Below are the code and all the weights of a small trained network. Each question names an input and a class and asks about switching units off, where a switched-off unit gives its printed mean instead of its output.

import numpy as np


def w(rows, s, z=0):
    codes = np.array(rows[::2]) - 128.0
    scale = np.full(codes.shape[1], s)
    scale[-1] = z or s
    return codes * scale


def f(y):
    return y / 2 * (1 + np.tanh(0.7978845608 * (y + 0.044715 * y**3)))


def log_softmax(a):
    a = a - a.max(-1, keepdims=True)
    return a - np.log(np.exp(a).sum(-1, keepdims=True))


def net(x, mask):
    res = np.array(x, float).reshape(1, 8) / 4 @ E
    y = f(res @ A[0][:, :-1].T + A[0][:, -1])
    res = res + np.where(mask, y, B[0][:, -1]) @ B[0][:, :-1]
    return log_softmax(res[-1] @ U[:, :-1].T + U[:, -1])


A, B = {}, {}
E = w([
[187,201,109,185,69,104,156,142,178,9,168,169],'x0',
[153,208,135,59,76,156,250,75,118,171,197,50],'x1',
[133,134,126,118,102,133,109,129,113,132,124,133],'x2',
[119,128,125,132,143,124,142,131,132,122,128,123],'x3',
[125,129,121,137,135,128,128,131,135,129,132,118],'x4',
[126,121,134,129,129,131,135,127,134,125,129,131],'x5',
[113,66,14,97,69,28,172,159,186,177,140,166],'x6',
[133,123,132,127,121,128,126,134,119,129,130,128],'x7',
],0.012)
A[0] = w([
[60,84,111,176,156,114,66,216,155,165,49,197,78],'N0',
[142,135,152,194,143,155,84,156,113,57,126,154,135],'N1',
[130,129,100,88,115,132,162,139,153,189,75,88,108],'N2',
[117,118,67,71,102,101,157,134,145,195,138,142,102],'N3',
[165,102,142,108,138,119,180,146,127,170,127,130,117],'N4',
[145,200,160,105,68,168,207,110,154,127,145,60,26],'N5',
[163,168,134,95,128,128,141,108,126,99,163,81,28],'N6',
[114,125,185,160,171,216,102,85,64,131,107,77,173],'N7',
[135,96,69,154,96,126,160,160,152,141,130,216,31],'N8',
[123,116,112,103,94,97,191,126,120,159,143,122,95],'N9',
[164,136,180,108,177,166,121,57,107,128,127,98,66],'N10',
[173,187,102,138,77,90,162,133,182,60,156,151,3],'N11',
[121,169,169,146,157,204,124,94,92,140,106,81,80],'N12',
[103,68,97,148,98,65,104,202,152,152,142,161,115],'N13',
[203,180,86,160,78,110,180,137,168,39,170,177,145],'N14',
[86,120,153,135,180,133,117,135,68,163,65,141,74],'N15',
[183,165,144,182,157,143,86,179,131,2,107,186,138],'N16',
[151,75,57,128,87,58,147,156,169,144,141,169,175],'N17',
[171,111,136,116,122,151,136,104,145,131,104,164,121],'N18',
[135,98,86,108,131,139,144,119,106,152,150,114,90],'N19',
[107,100,62,138,78,57,130,144,163,126,122,144,43],'N20',
[94,72,116,158,134,112,100,149,137,143,70,179,45],'N21',
[125,104,103,80,103,135,158,125,143,218,151,66,116],'N22',
],0.0082,0.012)
B[0] = w([
[182,156,72,55,133,138,164,108,76,211,148,159,216],'N0',
[57,144,147,155,96,125,106,133,191,55,99,129,198],'N1',
[87,158,143,156,99,150,142,125,128,87,146,100,170],'N2',
[60,168,168,160,86,153,138,101,156,89,116,105,198],'N3',
[92,157,146,163,81,168,134,120,116,116,123,127,151],'N4',
[187,44,82,73,225,53,87,179,113,119,102,181,201],'N5',
[155,112,117,112,177,81,88,143,154,104,91,165,149],'N6',
[178,104,64,36,190,79,124,148,113,138,98,163,245],'N7',
[167,72,120,146,176,111,81,139,172,65,94,140,161],'N8',
[91,134,154,172,80,191,134,118,129,95,111,120,173],'N9',
[149,163,64,125,98,134,167,125,131,160,171,95,175],'N10',
[194,171,71,63,110,199,194,83,1,237,223,55,182],'N11',
[136,126,103,105,132,151,167,122,60,161,149,120,193],'N12',
[164,117,122,61,166,137,110,148,135,136,112,134,204],'N13',
[167,92,97,52,184,71,92,160,143,116,85,195,253],'N14',
[159,116,102,107,160,89,92,168,172,123,70,156,167],'N15',
[100,150,195,190,72,165,119,109,218,41,87,94,232],'N16',
[121,161,131,95,103,152,149,98,76,181,166,98,249],'N17',
[122,118,128,127,128,126,120,114,138,121,146,114,126],'N18',
[138,132,146,202,113,146,129,158,101,110,135,100,142],'N19',
[151,56,118,98,193,95,101,170,162,116,107,158,179],'N20',
[154,175,92,99,110,145,189,111,84,170,191,109,166],'N21',
[87,187,156,178,91,167,145,92,127,118,125,90,205],'N22',
],0.0089,0.015)
U = w([
[143,48,117,118,191,86,35,171,151,120,76,163,252],'0',
[144,168,109,110,130,154,188,111,63,197,209,108,124],'1',
[79,176,205,247,60,166,133,113,176,78,128,103,23],'2',
],0.015,0.0012)

Each question gives the input, the list of numbers given to net, and the class t.
The units are the neurons (one row each of A and B). Each row of codes is followed by its name. A weight is (code - 128) times the scale printed after its matrix; where a second scale follows, it is the last column's (A, B and U).
mask holds one flag per neuron, in row order. A switched-off neuron (its flag False) gives its mean, the last column of its row in B, instead of its output. The means were averaged over made-up inputs and are rounded, as every weight is.
A unit's drop is (log p(t) with every unit on - log p(t) with that unit switched off) / (log p(t) with every unit on - log p(t) with every unit switched off).
The circuit of an input: a set's keep is (log p(t) with only the set's units on - log p(t) with every unit switched off) / (log p(t) with every unit on - log p(t) with every unit switched off). Starting from the 12 units with the biggest drops (on a tie, the unit counted first), units are removed one at a time, each time the one whose removal leaves the highest keep (on an exact tie, the one counted first), for as long as the keep stays at least 0.8.
circuit, biggest first: the units of the circuit, biggest drop first
unit that matters most: the unit with the biggest drop
k most important neurons: the k neurons with the biggest drops, biggest first
drop when u is switched off: that unit's drop, to one decimal
input [2,0,5,-3,8,0,-7,5], class 2: circuit, biggest first => [N16]
input [5,1,1,-6,0,-8,-3,3], class 0: 2 most important neurons => [N14; N22]
input [1,-7,-7,4,1,7,-4,-5], class 2: 4 most important neurons => [N16; N14; N5; N1]
input [-4,-2,1,-2,7,2,1,-5], class 1: 3 most important neurons => [N14; N5; N20]
input [-5,0,-4,-1,-4,2,-7,-8], class 0: 3 most important neurons => [N7; N15; N17]
input [-8,-8,-4,1,5,6,8,2], class 1: 2 most important neurons => [N0; N21]
input [1,-8,0,-2,5,-1,-5,-6], class 2: 2 most important neurons => [N16; N14]
input [5,8,5,-5,-7,0,-2,-3], class 0: 2 most important neurons => [N5; N14]
input [-3,-8,-4,-2,-2,-2,1,7], class 1: 4 most important neurons => [N0; N21; N14; N5]
input [-1,-1,-6,2,7,-2,1,2], class 1: 3 most important neurons => [N14; N16; N5]
input [7,3,3,2,5,-4,0,-2], class 0: 3 most important neurons => [N14; N5; N0]
input [-4,-7,-8,-6,-8,-2,3,2], class 1: 2 most important neurons => [N0; N21]
input [6,4,3,-7,5,-7,-4,3], class 0: drop when N8 is switched off => 0.0
input [-2,1,0,1,5,8,6,7], class 2: drop when N3 is switched off => 0.1
input [0,0,-2,-2,-5,7,-7,-8], class 0: drop when N1 is switched off => 0.5
input [2,4,8,-7,5,-1,0,8], class 0: unit that matters most => N17
